Below is a small trained network, with its code and all its weights. Each question gives an input and a class and asks what happens when units are switched off, that is, made to give their printed mean instead of their output.

import numpy as np


def w(rows, s, z=0):
    codes = np.array(rows[::2]) - 128.0
    scale = np.full(codes.shape[1], s)
    scale[-1] = z or s
    return codes * scale


def norm(h):
    return h / np.sqrt((h * h).mean(-1, keepdims=True) + 1e-5)


def f(y):
    return np.maximum(y, 0)


def log_softmax(a):
    a = a - a.max(-1, keepdims=True)
    return a - np.log(np.exp(a).sum(-1, keepdims=True))


def net(x, mask):
    res = np.array(x, float).reshape(1, 5) / 4 @ E
    u = 0
    for l in range(3):
        y = f(norm(res) @ A[l][:, :-1].T + A[l][:, -1])
        res = res + np.where(mask[u : u + 9], y, B[l][:, -1]) @ B[l][:, :-1]
        u += 9
    return log_softmax(norm(res)[-1] @ U[:, :-1].T + U[:, -1])


A, B = {}, {}
E = w([
[146,147,132,152,132],'x0',
[129,130,127,128,128],'x1',
[78,251,187,121,145],'x2',
[188,171,131,73,60],'x3',
[157,86,254,141,111],'x4',
],0.007)
A[0] = w([
[78,154,181,106,215,66],'L0N0',
[158,63,188,175,63,3],'L0N1',
[92,129,116,42,134,86],'L0N2',
[98,221,141,87,166,209],'L0N3',
[146,89,186,128,65,79],'L0N4',
[144,99,215,130,126,169],'L0N5',
[102,55,112,231,170,137],'L0N6',
[88,105,98,122,254,143],'L0N7',
[171,117,203,150,82,49],'L0N8',
],0.009,0.002)
B[0] = w([
[52,95,102,254,115,200],'L0N0',
[201,84,139,81,50,202],'L0N1',
[139,164,112,156,123,165],'L0N2',
[105,180,121,74,68,254],'L0N3',
[123,235,104,102,138,195],'L0N4',
[43,73,172,129,105,217],'L0N5',
[145,106,141,40,173,254],'L0N6',
[175,196,172,108,192,248],'L0N7',
[96,94,136,104,117,198],'L0N8',
],0.0077,0.0051)
A[1] = w([
[110,98,168,142,136,81],'L1N0',
[148,110,190,93,113,39],'L1N1',
[90,88,239,106,137,201],'L1N2',
[172,84,161,136,150,7],'L1N3',
[136,114,112,87,111,154],'L1N4',
[118,148,104,171,147,29],'L1N5',
[164,66,50,115,90,142],'L1N6',
[142,112,96,127,234,28],'L1N7',
[114,99,133,251,118,167],'L1N8',
],0.013,0.0019)
B[1] = w([
[155,113,58,199,155,162],'L1N0',
[121,103,151,81,170,193],'L1N1',
[130,127,77,157,210,253],'L1N2',
[145,111,79,49,163,163],'L1N3',
[139,100,91,177,171,189],'L1N4',
[92,94,186,47,179,146],'L1N5',
[108,153,151,192,174,209],'L1N6',
[147,71,172,99,1,214],'L1N7',
[112,60,128,142,96,149],'L1N8',
],0.0086,0.0072)
A[2] = w([
[134,50,137,108,142,167],'L2N0',
[50,162,244,87,115,44],'L2N1',
[133,87,62,60,136,124],'L2N2',
[173,66,174,132,52,70],'L2N3',
[167,179,65,125,136,251],'L2N4',
[132,163,127,151,57,88],'L2N5',
[201,104,127,74,121,124],'L2N6',
[98,78,127,87,148,109],'L2N7',
[68,173,130,83,174,210],'L2N8',
],0.011,0.0024)
B[2] = w([
[146,230,144,129,79,255],'L2N0',
[163,100,95,114,201,218],'L2N1',
[114,214,184,90,79,233],'L2N2',
[121,177,82,120,71,178],'L2N3',
[66,66,190,216,125,212],'L2N4',
[85,119,145,130,86,161],'L2N5',
[22,100,105,170,96,222],'L2N6',
[143,162,89,162,112,217],'L2N7',
[254,33,122,80,127,247],'L2N8',
],0.0081,0.0063)
U = w([
[110,161,122,81,7,254],'0',
[163,100,119,21,207,15],'1',
[74,81,108,213,150,78],'2',
],0.015,0.00061)

Each question gives the input, the list of numbers given to net, and the class t.
The units are the neurons (one row each of A and B). Each row of codes is followed by its name. A weight is (code - 128) times the scale printed after its matrix; where a second scale follows, it is the last column's (A, B and U).
mask holds one flag per neuron, layer by layer. A switched-off neuron (its flag False) gives its mean, the last column of its row in B, instead of its output. The means were averaged over made-up inputs and are rounded, as every weight is.
A unit's drop is (log p(t) with every unit on - log p(t) with that unit switched off) / (log p(t) with every unit on - log p(t) with every unit switched off).
The circuit of an input: a set's keep is (log p(t) with only the set's units on - log p(t) with every unit switched off) / (log p(t) with every unit on - log p(t) with every unit switched off). Starting from the 12 units with the biggest drops (on a tie, the unit counted first), units are removed one at a time, each time the one whose removal leaves the highest keep (on an exact tie, the one counted first), for as long as the keep stays at least 0.8.
circuit, biggest first: the units of the circuit, biggest drop first
top k neurons: the k neurons with the biggest drops, biggest first
k most important neurons of layer l: the k neurons of layer l with the biggest drops, biggest first
drop when u is switched off: that unit's drop, to one decimal
input [-6,8,5,-6,0], class 1: circuit, biggest first : L2N8
input [-6,8,5,1,3], class 1: top 3 neurons : L0N3; L2N8; L2N1
input [5,-1,-7,-2,7], class 1: 3 most important neurons of layer 1 : L1N2; L1N7; L1N3
input [-8,-4,-1,8,-6], class 2: top 3 neurons : L2N4; L1N6; L1N7
input [-7,-4,-8,8,-1], class 2: 3 most important neurons of layer 1 : L1N6; L1N7; L1N4
input [-8,-7,4,0,8], class 2: 3 most important neurons of layer 0 : L0N0; L0N5; L0N6
input [-4,2,1,-7,-7], class 1: 2 most important neurons of layer 2 : L2N1; L2N8
input [1,0,7,-1,4], class 2: 2 most important neurons of layer 0 : L0N0; L0N6
input [1,-7,-1,-1,-7], class 0: top 2 neurons : L1N7; L0N1
input [0,4,-4,8,0], class 2: top 2 neurons : L1N6; L1N7
input [4,7,-2,1,-1], class 2: top 2 neurons : L0N7; L1N6
input [5,3,0,8,-2], class 2: top 2 neurons : L2N4; L1N7
input [5,2,6,1,8], class 1: 3 most important neurons of layer 0 : L0N4; L0N3; L0N1
input [-4,8,4,-2,-4], class 1: top neuron : L2N8
input [-1,2,-5,-6,2], class 1: drop when L1N2 is switched off : 0.2
input [5,3,-8,-7,-5], class 0: drop when L0N3 is switched off : 0.0
input [5,-4,-6,8,-7], class 2: drop when L1N6 is switched off : 0.1
